Here is a tiny trained network, its code and every weight. The questions are about switching its units off for an input and a target symbol, where a switched-off unit gives its printed mean instead of its output.

import numpy as np


def w(rows, s, z=0):
    codes = np.array(rows[::2]) - 128.0
    scale = np.full(codes.shape[1], s)
    scale[-1] = z or s
    return codes * scale


def f(y):
    return np.maximum(y, 0)


def softmax(a):
    e = np.exp(a - a.max(-1, keepdims=True))
    return e / e.sum(-1, keepdims=True)


def log_softmax(a):
    a = a - a.max(-1, keepdims=True)
    return a - np.log(np.exp(a).sum(-1, keepdims=True))


def net(x, mask):
    ids = ['αγδεζθλμσφψω'.index(c) for c in x.split()]
    T = len(ids)
    res = E[ids] + P[:T]
    u = 0
    for l in range(2):
        q, k, v = (res @ M[l].T for M in (Q, K, V))
        z = softmax(np.where(np.tri(T) > 0, q @ k.T / 3**0.5, -1e9)) @ v
        res = res + np.where(mask[u], z, O[l][:, -1]) @ O[l][:, :-1]
        u += 1
        y = f(res @ A[l][:, :-1].T + A[l][:, -1])
        res = res + np.where(mask[u : u + 8], y, B[l][:, -1]) @ B[l][:, :-1]
        u += 8
    return log_softmax(res[-1] @ U[:, :-1].T + U[:, -1])


Q, K, V, O, A, B = {}, {}, {}, {}, {}, {}
E = w([
[131,147,126,116],'α',
[144,45,165,205],'γ',
[6,90,92,134],'δ',
[83,213,67,73],'ε',
[141,165,131,59],'ζ',
[167,75,142,54],'θ',
[125,102,80,158],'λ',
[101,236,156,116],'μ',
[147,149,45,107],'σ',
[53,170,158,127],'φ',
[100,97,136,56],'ψ',
[183,159,179,234],'ω',
],0.023)
P = w([
[55,30,76,98],'0',
[93,61,114,35],'1',
[48,110,101,78],'2',
[127,69,159,2],'3',
[130,88,173,13],'4',
[75,121,143,90],'5',
[62,153,133,121],'6',
[79,150,147,110],'7',
[102,137,154,102],'8',
[135,137,192,76],'9',
[137,130,201,74],'10',
[80,158,140,135],'11',
],0.007)
Q[0] = w([
[161,159,77,215],'L0H1',
[152,93,37,209],'L0H1',
[122,3,139,110],'L0H1',
],0.006)
K[0] = w([
[158,153,206,213],'L0H1',
[89,129,177,127],'L0H1',
[69,61,148,2],'L0H1',
],0.0082)
V[0] = w([
[141,143,63,112],'L0H1',
[95,98,67,90],'L0H1',
[173,66,1,134],'L0H1',
],0.007)
O[0] = w([
[32,46,141,140,128],'L0H1',
[54,130,38,108,254],'L0H1',
[153,155,138,254,165],'L0H1',
],0.0057,0.00098)
A[0] = w([
[240,115,52,28,150],'L0N1',
[159,46,109,148,251],'L0N2',
[90,215,155,101,70],'L0N3',
[129,111,198,148,102],'L0N4',
[71,152,112,94,107],'L0N5',
[85,136,198,93,129],'L0N6',
[99,217,255,235,243],'L0N7',
[180,111,93,143,155],'L0N8',
],0.011,0.0026)
B[0] = w([
[131,246,135,184,174],'L0N1',
[36,242,114,204,182],'L0N2',
[103,147,223,224,181],'L0N3',
[95,63,215,183,160],'L0N4',
[216,201,144,3,191],'L0N5',
[88,81,157,126,176],'L0N6',
[144,30,123,48,254],'L0N7',
[176,172,30,85,155],'L0N8',
],0.0053,0.0097)
Q[1] = w([
[225,186,127,167],'L1H1',
[3,183,87,107],'L1H1',
[135,176,141,91],'L1H1',
],0.0051)
K[1] = w([
[121,194,91,149],'L1H1',
[126,112,175,37],'L1H1',
[255,53,140,113],'L1H1',
],0.0095)
V[1] = w([
[94,253,137,139],'L1H1',
[221,142,29,102],'L1H1',
[136,122,156,230],'L1H1',
],0.0069)
O[1] = w([
[106,156,181,231,152],'L1H1',
[194,119,44,254,2],'L1H1',
[88,191,155,136,74],'L1H1',
],0.0095,0.0035)
A[1] = w([
[93,159,124,94,84],'L1N1',
[51,134,84,128,148],'L1N2',
[97,94,86,81,127],'L1N3',
[212,165,116,5,4],'L1N4',
[140,117,139,213,238],'L1N5',
[155,156,44,119,151],'L1N6',
[172,152,97,133,30],'L1N7',
[92,70,103,173,182],'L1N8',
],0.014,0.0021)
B[1] = w([
[94,48,89,114,219],'L1N1',
[145,208,40,98,223],'L1N2',
[203,65,121,118,200],'L1N3',
[151,108,182,163,244],'L1N4',
[143,122,146,71,186],'L1N5',
[156,74,131,219,172],'L1N6',
[144,86,96,156,136],'L1N7',
[139,183,254,164,175],'L1N8',
],0.0095,0.011)
U = w([
[139,103,99,159,55],'α',
[184,5,56,242,61],'γ',
[221,158,114,104,2],'δ',
[147,69,36,176,148],'ε',
[183,132,108,112,35],'ζ',
[168,135,100,145,106],'θ',
[182,237,121,95,252],'λ',
[25,151,216,178,64],'μ',
[192,148,30,9,68],'σ',
[39,97,141,80,110],'φ',
[98,71,132,147,120],'ψ',
[255,28,142,107,187],'ω',
],0.0073,0.0065)

Each question gives the input, a string of symbols that net reads in full, and the target symbol t.
The units are the heads (3 rows each of Q, K, V and O) and the neurons (one row each of A and B). Each row of codes is followed by its name. A weight is (code - 128) times the scale printed after its matrix; where a second scale follows, it is the last column's (O, A, B and U).
mask holds one flag per unit, layer by layer, with each layer's heads first. A switched-off unit (its flag False) gives its mean, the last column of its rows in O or B, instead of its output. The means were averaged over made-up inputs and are rounded, as every weight is.
A unit's drop is (log p(t) with every unit on - log p(t) with that unit switched off) / (log p(t) with every unit on - log p(t) with every unit switched off).
The circuit of an input: a set's keep is (log p(t) with only the set's units on - log p(t) with every unit switched off) / (log p(t) with every unit on - log p(t) with every unit switched off). Starting from the 12 units with the biggest drops (on a tie, the unit counted first), units are removed one at a time, each time the one whose removal leaves the highest keep (on an exact tie, the one counted first), for as long as the keep stays at least 0.8.
units of the circuit, in order: the units of the circuit, biggest drop first
k most important neurons: the k neurons with the biggest drops, biggest first
top k neurons in layer l: the k neurons of layer l with the biggest drops, biggest first
input φ ω λ φ, target ω: units of the circuit, in order : [L0N7; L1N3; L0N1; L0N2]
input ψ θ θ ζ λ α ψ ε ω ζ μ, target ω: units of the circuit, in order : [L0N7; L1N4]
input λ λ λ α μ, target φ: top neuron in layer 1 : [L1N8]
input ω λ ε, target ω: 3 most important neurons : [L0N7; L1N4; L0N5]
input ζ ω ψ, target ω: units of the circuit, in order : [L1N3; L1H1]
input φ ω ζ ω φ ω α, target ω: units of the circuit, in order : [L0N2; L1N4; L0H1]
input λ φ φ λ θ λ λ ω λ ω λ ε, target ω: top 4 neurons in layer 0 : [L0N7; L0N2; L0N5; L0N4]
input λ λ α α λ α γ α μ, target μ: 3 most important neurons : [L0N3; L1N2; L1N3]
input λ θ φ φ α ω μ, target ω: 2 most important neurons : [L0N7; L0N2]
input α ε ζ λ δ ω α λ ω λ φ, target ω: 3 most important neurons : [L0N7; L1N3; L0N2]
input λ λ θ, target λ: units of the circuit, in order : [L0N1; L0N7]
input θ λ λ, target λ: 2 most important neurons : [L0N2; L0N7]
input σ λ ω μ γ λ α λ λ ε φ, target φ: top 2 neurons in layer 0 : [L0N3; L0N7]
input μ λ φ μ, target φ: 4 most important neurons : [L0N3; L1N1; L1N8; L0N6]
input δ ω φ ψ ε λ δ ω ζ, target ω: top 3 neurons in layer 1 : [L1N4; L1N2; L1N1]
input φ γ ω λ ζ δ α δ μ, target μ: 4 most important neurons : [L0N3; L1N3; L1N4; L1N2]
input ω μ ω ζ, target ω: units of the circuit, in order : [L1N4]
input λ ε λ λ ψ α ε α ω γ, target μ: 2 most important neurons : [L1N8; L0N2]
input γ φ λ, target σ: 2 most important neurons : [L0N3; L1N2]
input ε ω λ ψ δ θ ω, target ω: units of the circuit, in order : [L0N7]
input λ λ θ λ δ ω λ ψ ζ ω δ, target σ: 2 most important neurons : [L1N2; L0N7]
input α α ω λ λ λ λ λ δ λ λ, target λ: top 2 neurons in layer 1 : [L1N1; L1N8]
